Here is a tiny trained network, its code and every weight. The questions are about switching its units off for an input and a target symbol, where a switched-off unit gives its printed mean instead of its output.

import numpy as np


def w(rows, s, z=0):
    codes = np.array(rows[::2]) - 128.0
    scale = np.full(codes.shape[1], s)
    scale[-1] = z or s
    return codes * scale


def f(y):
    return y / 2 * (1 + np.tanh(0.7978845608 * (y + 0.044715 * y**3)))


def softmax(a):
    e = np.exp(a - a.max(-1, keepdims=True))
    return e / e.sum(-1, keepdims=True)


def log_softmax(a):
    a = a - a.max(-1, keepdims=True)
    return a - np.log(np.exp(a).sum(-1, keepdims=True))


def net(x, mask):
    ids = ['Γαβδθμτω'.index(c) for c in x.split()]
    T = len(ids)
    res = E[ids] + P[:T]
    q, k, v = (res @ M[0].T for M in (Q, K, V))
    z = softmax(np.where(np.tri(T) > 0, q @ k.T / 4**0.5, -1e9)) @ v
    res = res + np.where(mask[0], z, O[0][:, -1]) @ O[0][:, :-1]
    y = f(res @ A[0][:, :-1].T + A[0][:, -1])
    res = res + np.where(mask[1:13], y, B[0][:, -1]) @ B[0][:, :-1]
    return log_softmax(res[-1] @ U[:, :-1].T + U[:, -1])


Q, K, V, O, A, B = {}, {}, {}, {}, {}, {}
E = w([
[165,117,107,90,67],'Γ',
[46,79,191,123,155],'α',
[159,59,111,95,12],'β',
[154,117,182,205,102],'δ',
[15,88,30,152,54],'θ',
[161,99,19,105,6],'μ',
[135,182,54,128,213],'τ',
[234,126,143,56,188],'ω',
],0.019)
P = w([
[51,254,102,10,133],'0',
[102,211,138,81,109],'1',
[125,169,160,106,106],'2',
[135,138,158,117,106],'3',
[138,131,146,117,114],'4',
[141,116,141,116,115],'5',
[138,101,127,115,111],'6',
[135,87,119,116,112],'7',
[132,79,107,112,117],'8',
[137,67,102,109,125],'9',
[139,65,85,103,142],'10',
[126,68,73,91,126],'11',
[100,100,69,77,116],'12',
],0.0089)
Q[0] = w([
[61,184,114,191,128],'h0',
[116,156,224,103,110],'h0',
[245,132,64,111,56],'h0',
[94,129,199,188,178],'h0',
],0.011)
K[0] = w([
[61,236,117,66,103],'h0',
[109,154,173,52,222],'h0',
[194,87,28,164,140],'h0',
[90,236,214,141,2],'h0',
],0.0082)
V[0] = w([
[203,114,254,24,153],'h0',
[76,97,50,63,205],'h0',
[154,151,54,37,128],'h0',
[98,115,247,87,86],'h0',
],0.0067)
O[0] = w([
[175,86,109,136,213,207],'h0',
[179,41,254,180,130,167],'h0',
[167,92,86,181,167,255],'h0',
[9,109,148,89,213,111],'h0',
],0.0093,0.0072)
A[0] = w([
[122,71,168,247,108,253],'n0',
[96,231,113,197,192,140],'n1',
[161,116,126,96,159,126],'n2',
[141,132,185,225,169,104],'n3',
[158,84,146,148,170,200],'n4',
[166,127,158,99,141,130],'n5',
[165,177,81,143,147,192],'n6',
[78,118,186,212,123,156],'n7',
[97,96,135,108,234,154],'n8',
[151,163,179,90,155,200],'n9',
[133,141,67,23,173,153],'n10',
[96,217,159,126,139,84],'n11',
],0.011,0.0037)
B[0] = w([
[138,197,143,123,190,195],'n0',
[150,152,192,82,121,144],'n1',
[98,115,76,138,153,206],'n2',
[110,164,74,10,2,156],'n3',
[127,163,116,136,211,246],'n4',
[71,160,108,172,64,182],'n5',
[140,47,200,142,81,191],'n6',
[95,164,96,129,136,153],'n7',
[123,130,183,154,56,239],'n8',
[129,80,107,142,176,167],'n9',
[151,148,99,109,124,212],'n10',
[174,251,73,140,94,126],'n11',
],0.0091,0.012)
U = w([
[99,131,65,70,150,4],'Γ',
[67,102,138,143,151,202],'α',
[90,100,57,1,146,121],'β',
[114,203,44,49,158,65],'δ',
[54,148,24,172,134,157],'θ',
[129,101,90,165,77,15],'μ',
[185,153,193,132,127,92],'τ',
[134,126,72,185,206,232],'ω',
],0.0084,0.0025)

Each question gives the input, a string of symbols that net reads in full, and the target symbol t.
The units are the heads (4 rows each of Q, K, V and O) and the neurons (one row each of A and B). Each row of codes is followed by its name. A weight is (code - 128) times the scale printed after its matrix; where a second scale follows, it is the last column's (O, A, B and U).
mask holds one flag per unit, heads first, then neurons. A switched-off unit (its flag False) gives its mean, the last column of its rows in O or B, instead of its output. The means were averaged over made-up inputs and are rounded, as every weight is.
A unit's drop is (log p(t) with every unit on - log p(t) with that unit switched off) / (log p(t) with every unit on - log p(t) with every unit switched off).
The circuit of an input: a set's keep is (log p(t) with only the set's units on - log p(t) with every unit switched off) / (log p(t) with every unit on - log p(t) with every unit switched off). Starting from the 12 units with the biggest drops (on a tie, the unit counted first), units are removed one at a time, each time the one whose removal leaves the highest keep (on an exact tie, the one counted first), for as long as the keep stays at least 0.8.
circuit, biggest first: the units of the circuit, biggest drop first
k most important neurons: the k neurons with the biggest drops, biggest first
drop when u is switched off: that unit's drop, to one decimal
input ω β τ, target τ: circuit, biggest first : n1; n6
input Γ α β θ τ β β, target τ: circuit, biggest first : h0; n2; n0
input Γ δ δ δ, target δ: 2 most important neurons : n8; n6
input Γ ω τ δ, target δ: 2 most important neurons : n3; n0
input μ β δ α α Γ, target β: circuit, biggest first : h0; n8
input Γ ω β τ ω μ δ τ β, target τ: circuit, biggest first : h0; n0
input β ω β τ τ Γ, target τ: 2 most important neurons : n2; n0
input δ Γ Γ β θ μ μ τ, target τ: 3 most important neurons : n1; n6; n2
input ω τ τ ω θ τ ω Γ, target ω: circuit, biggest first : h0; n8; n3
input ω β Γ ω τ δ Γ ω Γ, target ω: circuit, biggest first : h0; n3; n8
input β μ μ ω ω ω β μ Γ τ δ ω β, target ω: 4 most important neurons : n8; n3; n0; n6
input μ β ω α Γ θ α β β, target β: 2 most important neurons : n8; n5
input δ α β β β, target β: drop when n10 is switched off : 0.0
input ω β ω Γ β ω δ ω μ β, target ω: drop when n8 is switched off : 0.4
input β β β δ ω δ α ω τ α θ β μ, target μ: drop when n0 is switched off : -0.1
